Here is a tiny trained network, its code and every weight. The questions are about switching its units off for an input and a target symbol, where a switched-off unit gives its printed mean instead of its output.

import numpy as np


def w(rows, s, z=0):
    codes = np.array(rows[::2]) - 128.0
    scale = np.full(codes.shape[1], s)
    scale[-1] = z or s
    return codes * scale


def softmax(a):
    e = np.exp(a - a.max(-1, keepdims=True))
    return e / e.sum(-1, keepdims=True)


def log_softmax(a):
    a = a - a.max(-1, keepdims=True)
    return a - np.log(np.exp(a).sum(-1, keepdims=True))


def net(x, mask):
    ids = ['βγδεμπστψ'.index(c) for c in x.split()]
    T = len(ids)
    res = E[ids] + P[:T]
    u = 0
    for l in range(3):
        r = res
        for j in range(2):
            rows = slice(4 * j, 4 * j + 4)
            q, k, v = (r @ M[l][rows].T for M in (Q, K, V))
            z = softmax(np.where(np.tri(T) > 0, q @ k.T / 4**0.5, -1e9)) @ v
            o = O[l][rows]
            res = res + np.where(mask[u + j], z, o[:, -1]) @ o[:, :-1]
        u += 2
    return log_softmax(res[-1] @ U[:, :-1].T + U[:, -1])


Q, K, V, O = {}, {}, {}, {}
E = w([
[179,134,125,26,139,107],'β',
[108,84,106,106,107,147],'γ',
[120,101,170,170,70,13],'δ',
[149,132,60,108,125,206],'ε',
[150,104,84,146,132,144],'μ',
[141,155,102,123,147,100],'π',
[68,84,143,103,129,51],'σ',
[132,59,194,91,63,2],'τ',
[60,42,159,226,156,129],'ψ',
],0.011)
P = w([
[190,180,112,144,99,187],'0',
[97,234,118,88,85,176],'1',
[151,67,46,62,83,133],'2',
[207,142,229,135,163,150],'3',
[68,187,192,121,33,208],'4',
[191,110,11,164,17,100],'5',
[174,132,245,119,236,187],'6',
],0.011)
Q[0] = w([
[144,102,64,113,178,68],'L0H1',
[219,109,211,172,195,136],'L0H1',
[59,165,87,151,176,63],'L0H1',
[137,90,179,140,85,83],'L0H1',
[204,145,138,126,95,210],'L0H2',
[27,134,167,112,4,165],'L0H2',
[160,18,191,106,78,159],'L0H2',
[142,114,143,81,121,125],'L0H2',
],0.015)
K[0] = w([
[209,21,89,162,138,121],'L0H1',
[57,94,226,88,166,182],'L0H1',
[207,174,111,225,123,101],'L0H1',
[33,128,104,139,185,49],'L0H1',
[104,130,67,170,185,44],'L0H2',
[10,205,130,152,242,84],'L0H2',
[61,100,107,242,51,165],'L0H2',
[157,170,105,152,96,97],'L0H2',
],0.013)
V[0] = w([
[33,152,95,119,157,92],'L0H1',
[252,164,90,134,38,157],'L0H1',
[250,142,74,72,84,94],'L0H1',
[206,157,119,177,46,200],'L0H1',
[244,103,122,74,2,149],'L0H2',
[76,53,195,39,112,146],'L0H2',
[201,24,195,99,116,163],'L0H2',
[142,127,59,229,64,49],'L0H2',
],0.0062)
O[0] = w([
[119,111,81,112,109,197,95],'L0H1',
[46,82,178,138,164,57,168],'L0H1',
[1,105,124,190,173,68,97],'L0H1',
[130,93,201,99,142,73,202],'L0H1',
[44,41,166,168,103,66,164],'L0H2',
[173,130,126,32,91,131,112],'L0H2',
[155,70,163,87,96,116,119],'L0H2',
[166,138,171,181,56,72,252],'L0H2',
],0.007,0.003)
Q[1] = w([
[160,116,104,105,97,122],'L1H1',
[174,127,62,118,90,174],'L1H1',
[107,100,113,114,139,115],'L1H1',
[94,108,114,108,102,191],'L1H1',
[110,98,94,117,53,134],'L1H2',
[131,141,156,224,141,156],'L1H2',
[77,160,194,82,85,139],'L1H2',
[249,113,86,151,198,164],'L1H2',
],0.018)
K[1] = w([
[135,141,115,112,82,129],'L1H1',
[104,165,148,98,82,177],'L1H1',
[151,119,123,89,151,131],'L1H1',
[115,165,218,99,162,141],'L1H1',
[177,85,53,116,147,144],'L1H2',
[189,200,103,188,115,132],'L1H2',
[32,127,35,80,38,143],'L1H2',
[128,160,252,163,213,157],'L1H2',
],0.016)
V[1] = w([
[60,221,111,106,85,124],'L1H1',
[174,143,197,137,172,139],'L1H1',
[126,93,99,161,144,140],'L1H1',
[174,114,82,67,162,45],'L1H1',
[134,114,109,115,132,126],'L1H2',
[92,154,116,188,129,123],'L1H2',
[133,175,154,160,85,131],'L1H2',
[157,107,6,132,78,113],'L1H2',
],0.011)
O[1] = w([
[48,123,106,189,129,65,48],'L1H1',
[146,123,210,84,132,89,23],'L1H1',
[152,105,102,115,122,153,168],'L1H1',
[85,111,147,153,168,224,2],'L1H1',
[118,126,133,112,145,155,82],'L1H2',
[139,130,120,220,137,159,211],'L1H2',
[131,126,122,175,74,117,218],'L1H2',
[92,106,146,124,165,254,32],'L1H2',
],0.0084,0.002)
Q[2] = w([
[177,186,38,126,73,49],'L2H1',
[47,83,40,144,166,109],'L2H1',
[133,199,176,145,163,87],'L2H1',
[16,132,110,113,88,165],'L2H1',
[169,71,61,133,113,149],'L2H2',
[180,122,126,96,92,189],'L2H2',
[161,66,144,157,226,114],'L2H2',
[91,255,131,105,111,222],'L2H2',
],0.017)
K[2] = w([
[252,38,93,131,162,130],'L2H1',
[103,41,45,69,91,94],'L2H1',
[166,197,131,139,200,62],'L2H1',
[105,133,7,191,163,119],'L2H1',
[198,85,121,112,68,194],'L2H2',
[169,218,131,118,113,171],'L2H2',
[145,73,170,200,204,204],'L2H2',
[21,231,146,68,32,107],'L2H2',
],0.015)
V[2] = w([
[174,139,95,201,168,172],'L2H1',
[170,147,220,136,171,124],'L2H1',
[160,96,96,136,245,130],'L2H1',
[118,40,130,142,93,149],'L2H1',
[121,100,162,200,108,213],'L2H2',
[73,142,166,75,16,181],'L2H2',
[135,110,127,188,78,105],'L2H2',
[112,239,119,178,174,150],'L2H2',
],0.012)
O[2] = w([
[176,17,146,69,27,161,118],'L2H1',
[15,163,149,73,79,161,175],'L2H1',
[136,130,153,194,89,254,55],'L2H1',
[183,234,86,129,164,132,174],'L2H1',
[108,112,125,13,110,64,140],'L2H2',
[126,191,31,146,165,63,113],'L2H2',
[167,92,91,62,221,126,249],'L2H2',
[140,31,148,115,88,30,57],'L2H2',
],0.0084,0.011)
U = w([
[99,145,102,178,145,166,104],'β',
[165,147,120,176,156,96,39],'γ',
[88,135,84,93,205,149,3],'δ',
[118,130,107,152,150,156,108],'ε',
[193,185,158,103,121,170,171],'μ',
[105,92,110,165,147,142,134],'π',
[183,132,56,207,126,126,156],'σ',
[91,133,13,129,170,218,150],'τ',
[62,134,3,145,76,136,207],'ψ',
],0.0077,0.0062)

Each question gives the input, a string of symbols that net reads in full, and the target symbol t.
The units are the heads (4 rows each of Q, K, V and O). Each row of codes is followed by its name. A weight is (code - 128) times the scale printed after its matrix; where a second scale follows, it is the last column's (O and U).
mask holds one flag per head, layer by layer. A switched-off head (its flag False) gives its mean, the last column of its rows in O, instead of its output. The means were averaged over made-up inputs and are rounded, as every weight is.
A unit's drop is (log p(t) with every unit on - log p(t) with that unit switched off) / (log p(t) with every unit on - log p(t) with every unit switched off).
The circuit of an input: a set's keep is (log p(t) with only the set's units on - log p(t) with every unit switched off) / (log p(t) with every unit on - log p(t) with every unit switched off). Starting from all 6 units, units are removed one at a time, each time the one whose removal leaves the highest keep (on an exact tie, the one counted first), for as long as the keep stays at least 0.8.
units of the circuit, in order: the units of the circuit, biggest drop first
most important unit: the unit with the biggest drop
which heads matter: for each layer, one digit per head in row order, 1 if its drop is at least 0.15 and else 0, layers parted by /
input ψ σ γ ψ ψ, target σ: most important unit => L0H1
input μ τ ψ ε τ τ β, target δ: units of the circuit, in order => L0H2, L2H1, L1H2
input ψ τ ψ γ δ τ π, target δ: which heads matter => 01 / 10 / 11
input τ τ δ β ψ, target τ: which heads matter => 01 / 01 / 01
input ψ δ σ γ ψ, target δ: which heads matter => 01 / 01 / 10
input τ δ τ τ γ ψ, target τ: units of the circuit, in order => L2H2, L0H2
input τ δ τ ψ δ, target δ: which heads matter => 00 / 01 / 11
input ψ ψ δ ψ σ δ τ, target δ: units of the circuit, in order => L1H1, L2H1
input ψ π γ ψ π, target π: which heads matter => 01 / 01 / 11
input π ψ δ ψ γ, target ψ: which heads matter => 01 / 00 / 01
input δ δ σ σ σ, target δ: units of the circuit, in order => L1H2, L2H1
input ψ τ ψ τ γ, target τ: units of the circuit, in order => L1H2, L2H2
input β δ ψ τ ε, target δ: which heads matter => 10 / 01 / 11
input ψ π ψ δ ε, target π: which heads matter => 11 / 01 / 11
input δ ψ ψ γ β, target ψ: which heads matter => 01 / 00 / 01
input σ ψ ψ σ ψ, target ψ: units of the circuit, in order => L0H1, L0H2, L2H2
input τ π ψ ψ τ, target π: most important unit => L2H2
input γ δ μ ε ψ σ, target τ: which heads matter => 01 / 01 / 10
input ψ ψ τ ψ σ, target ψ: units of the circuit, in order => L2H2, L0H1
input δ τ ψ τ μ π, target τ: which heads matter => 01 / 11 / 11
input β π δ ψ, target μ: most important unit => L0H1
